Rows lie near named flat spaces through zero. A row that begins with a name and a colon came from that space; any other row is followed by the name of its block's space that it lies nearest.
mg-tg: [   9   33  -41  -48 -154   -7 -118  -18  -11    0 -130   62  -70 -226
  114    1 -189  -27  -98  -71   97 -146   94 -145  188   21   70]
mg-tg: [  28 -152  -97  -30 -179 -103  105  -20  147 -186 -293   72 -141 -232
  -38  -30 -109 -175  -98 -187   17 -142  -42 -253   91 -208  114]
hg-jb: [ 216   12  -63    1   42 -130  141    2  -80 -198 -313  102   59 -183
  125  -20  -84    7 -100 -116  -38 -294   12 -132  115 -102   96]
hg-jb: [ 121  -41  367   91   56   91  501  333   83   31   -3   55 -150  490
   -6  -16  278  -48  127  110    6  -14   -2   20 -272   12 -156]
nb-zt: [ 179  -73  117  145  229  -70  471  146  -67 -116 -234  -48  136  314
  220   37  202   23  105  -39  -69 -171  -86   -5  -16  -40  -14]
nb-zt: [ -12   98 -173   41   17   -4 -326 -277  -78   72  122   -2   86 -282
   64  186 -154   63   20  -93 -125  -34   58   -1  342  176   44]
bs-hb: [-163   52  273   -3 -192 -188  150  150    8  263    0   51 -370  434
  334  148  146 -236  403  -45  -56 -186   11   22 -220  408   23]
gn-gd: [ 143  -36   94   41    2   80  139  122   32  -18 -146   90    3  -72
   70  -23  -80  -82 -169    2  166  -43   78 -174   34  -27   19]
mg-tg: [ 168 -150  -86  -57 -131  -25   60  109  -14  -79 -165   83   44 -127
   22    3 -251   27  -60  -21  189  -93  142  -13  117   51    2]
mg-tg: [  17  -56   36   62   -5 -172  308   89   -7  -28 -137   28  -52  276
   89   96  116  -94  253  -79 -150 -126  -68   56  -98  148   -7]
bs-hb: [ 195 -332   32   62  193   40  292   94   89 -132  -98 -112  168  146
  -10   23   48  -27  -64   13  201  106  -55   39   19 -146    2]
nb-zt: [-65 -24 173  76  25  15 115  87   4  48  -2  -6 -32 140  13 -35 101  50
 104  50  32 -87 -40 -87 -74 -78 -56]
mg-tg: [  88  -22  312  228  183  101  483  227   43  -69 -277   58   84  179
   42  -87  190  -58  -73   19   95 -148  -86 -321  -66 -205  -41]
gn-gd: [-124   23    4  -91 -133  -30 -116   28  -14   57   88    6  -75   60
 -108  -31  -29   17   98   58   61   35    5  146  -92  118  -14]
gn-gd: [-123 -170  -63 -161 -237  -12 -130   45  203  -14  -65   44 -168 -224
 -249 -132 -228 -122 -183   24  178   88   55 -156  -61 -229    3]
mg-tg: [-101 -122  -45  -89   52  -75  -54   -3  -39   27  153 -175   63  237
  -69    7   48  171  187  105    5   73  -49  319  -38    8  -74]
gn-gd: [ -47  -76 -183  -23 -169  -19  -78  -56   79  -67 -124   65  -41 -306
 -102  -10 -225  -75 -147  -87   25    2   23 -168  157 -106   51]
bs-hb: [-109   69  102  -16  117   59 -135  -91   23  111  175  -99 -131   15
   45   35  100  -37 -128   74  -11   83  -84   35   61  -86   54]
nb-zt: [ -37  126   43 -175 -181  -74 -162   20  -18   58  -24   73 -270  -85
  114  -29  -86 -110  -86   -2   61 -112   61   25  -29   92  109]
bs-hb: [  17  106 -280 -102 -268 -113 -156  -53  -60  -81 -328  178  -40 -480
   80    7 -420 -126 -250 -154   50 -187  121 -171  300  110  165]
hg-jb: [-228    4  -20 -191   29  -35 -437 -253   67   69  348 -208 -150   -6
 -158  -15  117   71   48   66  -59  142 -111  242  -31 -139   34]
bs-hb: [  18   56 -167  188 -126 -127  126  -86   37 -116 -460  280   53 -482
   -1   56 -267 -224 -121 -268 -146 -282   11 -565  233  -36  107]
hg-jb: [ 169   17 -107  -86 -258 -113  161  178  -67  -15 -197  152  -65   86
  192   80 -181 -111  121  -98   22 -107  189  117  -19  418   12]
bs-hb: [ -77   36   11  -54   45 -174  -67 -119  -40    6   -5  -61 -119   45
   98   80   70  -13  103  -48 -133 -167  -98   87   73    6   86]
mg-tg: [  34   62  311  197  153  -96  419  169  -83  134  -37    7  -27  560
  324  131  343  -61  411  -16 -164 -178  -58   16 -228  281  -69]
hg-jb: [-121 -183   -1   65   48  -69   66  -61   97  -30  -31  -79   29   53
 -110   26   65  -74   96  -43   19   39 -146  -52  -18 -111   28]
bs-hb: [  -3   40  188   78  -20    9  147  103   22  133   22   48 -148  193
  185   58  114  -95  120   -3  -50  -56   30 -103 -115  110  -35]
bs-hb: [ 23  -1 103 -76   5   2  11  49  33  -4   6 -39 -66 103  15 -51  66  37
  20  34  25 -52  29  31 -61 -70 -36]
bs-hb: [ 204   97  -82  158  268  257 -160 -206  -11    8  254   -4  297 -201
  -94   98   34  103 -141    3 -118  253   76  -34  143   25  -82]
nb-zt: [ 331 -110  -32  201  -62  -59  437  157  -27  -71 -392  245   40 -104
  277  210 -224 -186  -28 -187   21 -248  139 -279  247  242   48]
hg-jb: [  97 -138  159  144  133  214  266  224   29  -60   10   27  194   87
 -218 -166   64  163 -100  175  193  114   -4 -112 -153 -272 -164]
gn-gd: [ -39   80 -156 -103  114 -154 -242 -225 -156   10  287 -181   61  180
   59  108  157  238  316    1 -299    0  -61  448    2  146  -28]
gn-gd: [  31  -15  108   69  207  -70  200   37   -2   -2 -145  -34   82  146
   90   29   93  -76  -12    3  -24  -78  -69  -62  -13  -34   19]
mg-tg: [ -96 -107   36  -59 -268  -46   10  120  146   51 -134  157 -184 -124
 -141  -52 -202 -214  -46  -15  177  -12   70 -208 -110   20   18]
nb-zt: [ 169  119  122  171  286   66  172  -23 -122  -37    2  -17  177  114
  119   76  183  149   40    8 -141 -127  -35    2  121    2  -49]
hg-jb: [ 187   43   23  168   91   14  103  -67  -26    6 -184  118   30 -218
  243  186 -115 -115 -131 -138  -41 -196   64 -283  332   87   86]
mg-tg: [ -54  142 -154  -46 -218  -12 -325 -170   24   56  -96  152 -102 -473
   59   55 -291 -194 -190 -149   29  -58  110 -252  215  140  150]
mg-tg: [ 233  -98  -61   48  -63   99  175  102   70 -136 -211  133   99 -186
  -59  -14 -170  -81 -187  -72  140   13  117 -177   95  -14   -4]
gn-gd: [-184 -145   40  -22  -72  -10   14   87  105   27    7  -24  -25   53
 -193 -143    4  -45   17   79  133  121  -67  -75 -240 -174  -37]
nb-zt: [ 132   83   20  -21  -11    2  -36  -49   10  -12  -58   60  -47  -97
  104   66  -41  -36  -35  -81  -64 -122  101  -80  123   68   15]
nb-zt: [  73  183  -59  -32 -173   34 -141    3  -79   74  -89  152 -112 -267
  261   33 -207 -126 -188  -74   65  -79  153 -146  126  207  120]
hg-jb: [-198  -73  -53  -46  -34  -69 -107  -95   77   -1  160  -90  -75   58
 -210  -41  100   58  149   22 -138   87 -117   80 -130 -165  -52]
bs-hb: [ 111  -49  -47   68 -133  -23   64   18   19   12 -150  133  -21 -145
  135  116 -177 -117   21 -131   33 -111  118 -186  143  174   32]
nb-zt: [ -85   80  214  -66  -58   -7  -41   89    2  181   64   39 -295   73
  144   31   -4 -129  -88   96  112  -61   14   -5  -25   81   68]
hg-jb: [ -90  131  -67 -164 -104    3 -400 -140  -58  103  173  -22 -129 -189
   25   31 -140   35  -94   40   50   13   65  144  147  112   77]
nb-zt: [ -68  -97 -162 -121 -180  -64 -188  -69   70  -31 -108  -32  -31 -214
   25  -41 -205  -34  -51  -89   83  -31   71 -100  107  -75   52]
nb-zt: [  38   51   19  124   -1   59    9  -43   20   34   67  100   63  -43
  -86   63   23    3  116  -45 -116   14   47 -115  -24  100  -82]
mg-tg: [-185  -44   96  -14  -25   -5   -2   40   71   85   33  -77 -123   92
    3  -57   54   -7    9   59   17    7  -57  -76  -55 -167  -28]
gn-gd: [ -87 -223 -129  -18  -25 -133   76  -66   78 -227 -195  -87   48  -93
 -182  -88   -1   38   25  -91   13  -93 -175  -59   56 -337   58]
nb-zt: [-302   14   62 -159  -33   62 -409 -122   79  225  339 -213 -185   63
   22  -39   67  -24  -29  120  107  238  -43  135  -78  -50   35]
nb-zt: [ 64  66 165 107 132  67 245 114  -6  -2 -56  -1  51 208  72 -28 182  17
  34  25 -64 -39 -18 -72 -89 -39 -74]
bs-hb: [ -16   24   67   13 -116 -152  134  110   -5    9 -273  136  -63  -26
  109  -44  -97  -43   95  -66  -47 -302   74 -265  -51  -18  -24]
hg-jb: [ -83  114  127   89   44   28  114   35   12  -15 -158   59  -42  -63
  -31  -58   43  -55 -131    0  -13 -132  -85 -226   66 -151   32]
bs-hb: [  15   48 -105  -29  -78  -20   38   14   36 -175 -310  109   38 -307
 -125 -144 -155  -67 -261  -75   39 -112   -9 -240   83 -217   73]
gn-gd: [-169  201  -40   71  -59  161 -196  -57    7  156  154   67    2 -175
  -95  -24  -67  -23 -131   52  -69  182   42 -144   12   41  -50]
hg-jb: [ 103  116   56  -99 -170  -31   91  184  -66   51    2  129 -170  148
  105   -2  -30  -12   73   40  -29  -74  144  134 -144  238  -49]
bs-hb: [-123 -179  117  -13  162   88  159   86  103  -78  178 -225  -10  313
 -240 -167  303  147    3  174   25  216 -211  172 -227 -426 -102]
nb-zt: [ 227  105  242   46   74   70  250  141  -50   92    9   59 -209  231
  328  191  107 -138  -62   14   23  -89   61   98  118  282   56]
mg-tg: [-107   18   54  -65  -97   27  -46   75   40   98  150    2 -135  113
  -88  -47   27   10   50   96  -10  101   25   78 -161   10  -77]
mg-tg: [  50  -79  196  -25  337  130   10   32   -8   71  365 -254  159  475
  -26  -45  372  117  121  205  104  329  -86  388 -332    6  -88]
hg-jb: [ -26   -7  -71  -28 -243  144 -103   82   41  122  183  110 -100  -98
 -175   58 -231   54  -29   86   51  153  177   61  103  166 -134]
hg-jb: [-283   87  -72 -139 -299 -126 -296  -60  -41  109   34   28 -193 -101
  -40   -3 -161   -9  126  -12   34 -103    8   73   51  165   60]
bs-hb: [ -12  130 -186  -25 -226 -113 -241 -140 -107  -62 -170  189  -60 -492
   27   18 -309   56  -68 -135  -63 -314   80 -210  287   12  100]
hg-jb: [ -49   21 -127  -49  -11 -147  -55 -103  -48 -153 -155  -23   42 -138
  -26  -81  -10   80   20  -86 -110 -180  -87  -40   45 -186   62]
mg-tg: [ 118   54 -212  -23  -56  -60   -2  -58  -50  -23  -83   45    1 -112
  176  136 -143  -94  -67 -117 -123    2   80   56  180  210   71]
hg-jb: [  55    6   72    7   23   82  108  128   14  -29   29   59    5   35
 -135 -111   34   62  -84  106   26   56   20  -20 -154 -135  -86]
gn-gd: [  65  268  165  258   22  166   76   -9    4  191  113  244    7   -2
   -7  181   70 -169   90  -51 -175   55  101 -218  -30  400  -83]
gn-gd: [ 206 -158  -59   41  252 -152  195 -103  -85 -280 -211 -163  204   76
  175   24  168  149  103 -136  -68 -245 -151   80  150 -213   92]
nb-zt: [-156   62   65    1  116 -132 -105 -125  -55   69  106  -84  -23  121
   -1   47  139   70  193   24 -151 -104 -119   96  -27   -4    4]
gn-gd: [ -47   43  -39   40 -368  -48   79   71   92   59 -279  236 -289 -253
  167   89 -254 -325  -95 -191   24 -159  102 -369  155  175  116]
gn-gd: [ 182  -48   81  210  304  191  143  -19   25  -78    0  -15  311  -40
  -55  -44  135   53 -119   14   43  120  -29 -199  -37 -189  -57]
gn-gd: [-110 -171  -65   75   12  -70    3  -58   62 -177 -228   33  195 -266
 -296 -171  -82   31  -36  -48  123  -93 -135 -290  -39 -357   33]
bs-hb: [ 64  36 -67 -60 -13 -89 -40 -71 -26  -2 -19 -17 -44  23 135 110 -16 -49
  63 -83 -93 -62  35 108  93 166  50]
mg-tg: [ 110  -63   12  143   41   27  298  105   42 -105 -154  117  117   13
 -154   -4    6  -33    1  -29  -40  -13  -14 -136  -39  -41  -71]
gn-gd: [  92  -55 -152    9  -17   -6 -141 -112   -2  -74  -88   52  151 -297
  -21    3 -177   -6  -82  -91   68  -16   66 -133  108  -13   54]
[ 125  133   53 -117   56  -37  -79  -55  -44    8   88  -60  -92  133
  204   39  140   33   73  -30 -135  -74   62  165  -38   96   12] | hg-jb
[ -95   96  -31   -5  -89    0 -245 -137   34  160   85   84 -153 -238
   32  132 -162 -165 -107  -37  -21   24   51 -112  160  155   82] | hg-jb
[-195   16 -202 -173 -162   78 -355  -65   29   88  262  -70  -42 -145
 -254  -60 -197  153  -99  136    1  240   79  194   69  -53  -99] | mg-tg
[ -56  -66  273   62  143   10  340  199   84    7 -127  -45  -49  304
  -26  -84  200  -92  -30   95   85  -23 -122  -82 -170 -178  -32] | gn-gd
[ 164   51   27   85   22  -17   74   -7    8  -31 -239  150   64 -198
  145   33 -102 -136  -94 -128    8 -168   97 -313   73   47   57] | hg-jb
[  22  -14  106   41  180  133   65   43  -21   48  220 -163   92  301
   44  -18  239  137   80  113   -8  179  -38  189 -118  -30 -100] | hg-jb
[-272  167 -160 -157 -463 -134 -321    6  -42  194  -39  187 -224 -211
    0   21 -348 -190   59  -45   68  -30  137   -6  -17  422   85] | hg-jb
[   9  102 -119  -17  -52   14 -148  -81   -7   90   59   76  -55 -182
   57   96 -145 -125 -135  -31  -64   97   78  -22   90  167   53] | hg-jb
[-222 -100  100 -177  -38  111 -310  -20  173  176  377 -158 -182  101
 -169 -131   94  -55  -64  180  168  373  -20  119 -319 -161  -36] | mg-tg
[ -41 -241   31  -10  -18  116   60   55  178 -113  -39  -69   45  -49
 -297 -125  -19    1 -128   46  237  140  -62  -80   -6 -302  -33] | bs-hb
[  23 -107 -196  -36  -34  -21 -252 -185   48  -21   53   -4   70 -291
  -55   49 -171  -41  -66  -79   35   96   42  -52   95  -12   64] | mg-tg
[146 -34 142 117 182  23 253  79 -55 -74 -34 -24 103 201  78  -2 198  92
  97  15 -24 -87 -58  14 -69 -61 -41] | nb-zt
[-261   55 -427 -196 -477 -221 -564 -279   92   14 -297  190 -152 -817
  -71   -4 -625 -251 -227 -252   23 -166  141 -405  327   27  211] | gn-gd
[  56  352   48  -74   -8  110 -400  -82 -211  268  293   61 -102 -124
  324  104 -101   70 -109   97    0    1  202  133  119  361   43] | bs-hb
[  -9  119 -202 -172  -92  -64 -448 -211  -59  -42 -158   57   52 -532
   35  -41 -338  -93 -310  -89  188  -91   80  -99  247   44  225] | hg-jb
[-67 -72 -83   4 -65 -41  63  36  39  36  22  -8 -22  71 -57  42 -52   3
  80   9 -91  62  14  39  -4  23 -76] | mg-tg
[-205  125   27 -157   74   -5 -546 -332   48  188  448 -165 -150  -26
 -110  106  101   47   89   58 -142  131  -33  235   55   55    9] | nb-zt
[-160  -10   52  -38   72   63  -26   27   40   13  174 -126   18  174
 -209 -136  166  119   24  142  -21  173 -101  129 -192 -203  -98] | bs-hb
[ 261   26  227  149  -14  -41  471  230  -28    2 -184  158 -100  319
  335  104  181 -150  225 -112  -82 -208   72 -113 -175  264  -22] | mg-tg
[ -34   65  111  -70  -15   82   31   99    6  -58   67  -12 -120   54
 -138 -170  115  120 -105  123   17    1  -50   52 -119 -252  -48] | mg-tg
[ -89   86   72  -42 -175 -171  -53   19  -11  171  -81   85 -218   65
  314   71  -29 -212  180 -103  -45 -164   73 -124 -132  268   82] | gn-gd
[ 102 -131  175   58  345  226  252  130   44 -125  157 -221  200  325
 -174 -176  338  243  -98  207   76  229 -130  161 -171 -418 -154] | mg-tg
